Here is a tiny trained network, its code and every weight. The questions are about switching its units off for an input and a class, where a switched-off unit gives its printed mean instead of its output.

import numpy as np


def w(rows, s, z=0):
    codes = np.array(rows[::2]) - 128.0
    scale = np.full(codes.shape[1], s)
    scale[-1] = z or s
    return codes * scale


def norm(h):
    return h / np.sqrt((h * h).mean(-1, keepdims=True) + 1e-5)


def f(y):
    return np.maximum(y, 0)


def log_softmax(a):
    a = a - a.max(-1, keepdims=True)
    return a - np.log(np.exp(a).sum(-1, keepdims=True))


def net(x, mask):
    res = np.array(x, float).reshape(1, 4) / 4 @ E
    u = 0
    for l in range(2):
        y = f(norm(res) @ A[l][:, :-1].T + A[l][:, -1])
        res = res + np.where(mask[u : u + 6], y, B[l][:, -1]) @ B[l][:, :-1]
        u += 6
    return log_softmax(norm(res)[-1] @ U[:, :-1].T + U[:, -1])


A, B = {}, {}
E = w([
[190,119,255],'x0',
[161,228,79],'x1',
[67,119,122],'x2',
[168,57,102],'x3',
],0.0047)
A[0] = w([
[1,152,197,158],'L0N0',
[92,228,133,185],'L0N1',
[212,145,62,133],'L0N2',
[143,103,246,253],'L0N3',
[168,73,20,155],'L0N4',
[133,137,86,98],'L0N5',
],0.0072,0.0031)
B[0] = w([
[115,125,54,203],'L0N0',
[148,83,198,206],'L0N1',
[18,253,128,176],'L0N2',
[188,150,121,254],'L0N3',
[17,108,115,186],'L0N4',
[251,80,152,145],'L0N5',
],0.005,0.0057)
A[1] = w([
[129,172,85,161],'L1N0',
[223,73,232,203],'L1N1',
[220,126,109,17],'L1N2',
[227,60,49,18],'L1N3',
[41,1,9,83],'L1N4',
[115,23,7,2],'L1N5',
],0.0082,0.0015)
B[1] = w([
[168,96,10,170],'L1N0',
[237,241,109,254],'L1N1',
[82,179,90,162],'L1N2',
[226,108,116,155],'L1N3',
[81,65,254,248],'L1N4',
[144,64,244,196],'L1N5',
],0.0084,0.0061)
U = w([
[55,28,194,196],'0',
[243,206,153,167],'1',
[177,52,123,2],'2',
[114,119,5,170],'3',
],0.014,0.0064)

Each question gives the input, the list of numbers given to net, and the class t.
The units are the neurons (one row each of A and B). Each row of codes is followed by its name. A weight is (code - 128) times the scale printed after its matrix; where a second scale follows, it is the last column's (A, B and U).
mask holds one flag per neuron, layer by layer. A switched-off neuron (its flag False) gives its mean, the last column of its row in B, instead of its output. The means were averaged over made-up inputs and are rounded, as every weight is.
A unit's drop is (log p(t) with every unit on - log p(t) with that unit switched off) / (log p(t) with every unit on - log p(t) with every unit switched off).
The circuit of an input: a set's keep is (log p(t) with only the set's units on - log p(t) with every unit switched off) / (log p(t) with every unit on - log p(t) with every unit switched off). Starting from all 12 units, units are removed one at a time, each time the one whose removal leaves the highest keep (on an exact tie, the one counted first), for as long as the keep stays at least 0.8.
circuit, biggest first: the units of the circuit, biggest drop first
unit that matters most: the unit with the biggest drop
top k neurons: the k neurons with the biggest drops, biggest first
top k neurons in layer l: the k neurons of layer l with the biggest drops, biggest first
drop when u is switched off: that unit's drop, to one decimal
input [-4,8,0,-5], class 3: circuit, biggest first	L1N1, L1N0
input [1,3,0,6], class 3: circuit, biggest first	L0N2, L1N5, L1N0
input [-1,3,1,-8], class 3: top 2 neurons in layer 1	L1N4, L1N1
input [-4,6,-7,5], class 3: unit that matters most	L0N2
input [-7,6,2,1], class 0: circuit, biggest first	L1N1, L0N3, L1N4
input [-2,-1,-7,1], class 0: top 2 neurons	L0N4, L1N1
input [-2,6,-4,0], class 3: top 2 neurons in layer 1	L1N1, L1N0
input [1,2,-6,6], class 3: top 2 neurons	L0N2, L1N1
input [4,5,-2,7], class 3: top 2 neurons in layer 1	L1N4, L1N5
input [2,5,-5,6], class 3: top 3 neurons	L0N2, L1N1, L1N0
input [-3,5,-7,7], class 3: drop when L0N2 is switched off	1.3
input [-1,7,0,2], class 3: drop when L1N1 is switched off	0.2
input [-1,5,3,7], class 0: drop when L0N4 is switched off	0.8
input [-1,8,-7,3], class 3: unit that matters most	L1N1
